Below are the code and all the weights of a small trained network. Each question names an input and a target symbol and asks about switching units off, where a switched-off unit gives its printed mean instead of its output.

import numpy as np


def w(rows, s, z=0):
    codes = np.array(rows[::2]) - 128.0
    scale = np.full(codes.shape[1], s)
    scale[-1] = z or s
    return codes * scale


def f(y):
    return y / 2 * (1 + np.tanh(0.7978845608 * (y + 0.044715 * y**3)))


def softmax(a):
    e = np.exp(a - a.max(-1, keepdims=True))
    return e / e.sum(-1, keepdims=True)


def log_softmax(a):
    a = a - a.max(-1, keepdims=True)
    return a - np.log(np.exp(a).sum(-1, keepdims=True))


def net(x, mask):
    ids = ['αβγδζθλμξσψ'.index(c) for c in x.split()]
    T = len(ids)
    res = E[ids] + P[:T]
    r = res
    for j in range(2):
        rows = slice(4 * j, 4 * j + 4)
        q, k, v = (r @ M[0][rows].T for M in (Q, K, V))
        z = softmax(np.where(np.tri(T) > 0, q @ k.T / 4**0.5, -1e9)) @ v
        o = O[0][rows]
        res = res + np.where(mask[j], z, o[:, -1]) @ o[:, :-1]
    y = f(res @ A[0][:, :-1].T + A[0][:, -1])
    res = res + np.where(mask[2:10], y, B[0][:, -1]) @ B[0][:, :-1]
    return log_softmax(res[-1] @ U[:, :-1].T + U[:, -1])


Q, K, V, O, A, B = {}, {}, {}, {}, {}, {}
E = w([
[152,123,143,99],'α',
[125,111,180,89],'β',
[89,192,132,253],'γ',
[86,83,176,87],'δ',
[82,114,157,111],'ζ',
[93,99,160,81],'θ',
[124,72,213,110],'λ',
[137,163,126,103],'μ',
[75,76,181,108],'ξ',
[107,144,154,195],'σ',
[164,151,172,150],'ψ',
],0.021)
P = w([
[181,62,96,65],'0',
[140,175,181,95],'1',
[159,237,136,96],'2',
[97,160,21,205],'3',
[162,81,61,183],'4',
[242,172,49,105],'5',
[185,174,96,144],'6',
[204,1,151,123],'7',
[127,59,107,125],'8',
[63,189,183,169],'9',
],0.0094)
Q[0] = w([
[104,181,222,91],'h1',
[225,162,90,96],'h1',
[7,50,135,254],'h1',
[173,38,167,170],'h1',
[156,109,191,179],'h2',
[82,36,189,211],'h2',
[190,198,236,222],'h2',
[27,106,253,60],'h2',
],0.0083)
K[0] = w([
[141,27,71,147],'h1',
[47,158,79,150],'h1',
[121,164,179,136],'h1',
[156,182,81,134],'h1',
[107,210,119,184],'h2',
[80,134,199,140],'h2',
[254,61,136,138],'h2',
[197,31,95,123],'h2',
],0.01)
V[0] = w([
[242,168,98,142],'h1',
[199,108,222,241],'h1',
[113,96,103,43],'h1',
[129,227,128,89],'h1',
[58,178,3,150],'h2',
[148,177,67,118],'h2',
[184,166,92,228],'h2',
[120,171,32,136],'h2',
],0.011)
O[0] = w([
[90,249,160,77,106],'h1',
[94,129,41,70,168],'h1',
[95,138,129,207,146],'h1',
[180,165,196,128,105],'h1',
[108,90,157,132,1],'h2',
[85,102,168,76,70],'h2',
[115,131,124,78,66],'h2',
[104,66,141,138,39],'h2',
],0.011,0.014)
A[0] = w([
[48,157,34,138,204],'n1',
[25,193,184,165,128],'n2',
[122,153,96,224,150],'n3',
[185,60,92,154,170],'n4',
[92,168,103,147,103],'n5',
[193,166,254,130,89],'n6',
[213,126,217,191,255],'n7',
[23,114,130,75,75],'n8',
],0.008,0.0031)
B[0] = w([
[221,180,199,66,230],'n1',
[182,109,214,135,127],'n2',
[94,66,184,97,254],'n3',
[54,164,90,113,197],'n4',
[146,1,106,167,158],'n5',
[167,135,166,205,157],'n6',
[10,85,160,217,221],'n7',
[134,48,173,161,122],'n8',
],0.0068,0.0077)
U = w([
[120,101,148,178,204],'α',
[94,160,151,164,4],'β',
[76,169,254,122,160],'γ',
[98,117,100,176,18],'δ',
[95,110,164,167,170],'ζ',
[190,45,207,116,38],'θ',
[226,123,50,208,161],'λ',
[155,116,175,115,109],'μ',
[88,117,135,164,158],'ξ',
[103,150,215,122,127],'σ',
[101,221,210,82,199],'ψ',
],0.0076,0.0034)

Each question gives the input, a string of symbols that net reads in full, and the target symbol t.
The units are the heads (4 rows each of Q, K, V and O) and the neurons (one row each of A and B). Each row of codes is followed by its name. A weight is (code - 128) times the scale printed after its matrix; where a second scale follows, it is the last column's (O, A, B and U).
mask holds one flag per unit, heads first, then neurons. A switched-off unit (its flag False) gives its mean, the last column of its rows in O or B, instead of its output. The means were averaged over made-up inputs and are rounded, as every weight is.
A unit's drop is (log p(t) with every unit on - log p(t) with that unit switched off) / (log p(t) with every unit on - log p(t) with every unit switched off).
The circuit of an input: a set's keep is (log p(t) with only the set's units on - log p(t) with every unit switched off) / (log p(t) with every unit on - log p(t) with every unit switched off). Starting from all 10 units, units are removed one at a time, each time the one whose removal leaves the highest keep (on an exact tie, the one counted first), for as long as the keep stays at least 0.8.
circuit, biggest first: the units of the circuit, biggest drop first
most important unit: the unit with the biggest drop
k most important neurons: the k neurons with the biggest drops, biggest first
drop of u: that unit's drop, to one decimal
input μ ψ ζ, target γ: circuit, biggest first -> h1; h2
input μ α ψ, target γ: circuit, biggest first -> h1; n7
input λ θ β, target λ: circuit, biggest first -> h2
input λ λ β μ σ ψ α λ λ ψ, target λ: 3 most important neurons -> n5; n7; n4
input λ σ θ, target λ: circuit, biggest first -> h2; h1
input λ ψ ζ ψ σ ζ α λ δ ξ, target λ: 2 most important neurons -> n5; n7
input λ γ ζ, target λ: 2 most important neurons -> n5; n7
input γ ψ ζ σ θ ψ λ γ, target ψ: drop of h2 -> 0.2
input ξ θ δ λ σ δ μ λ δ σ, target λ: drop of n5 -> 0.2
input ψ ψ ζ, target ψ: drop of n1 -> 0.1
input ψ ψ ζ σ, target ψ: drop of h1 -> 0.5
input δ γ μ γ μ ψ θ μ μ ψ, target γ: circuit, biggest first -> h1; h2
input μ θ λ, target γ: circuit, biggest first -> h1; n7
input θ ψ ξ σ δ λ λ λ θ ψ, target λ: most important unit -> h2
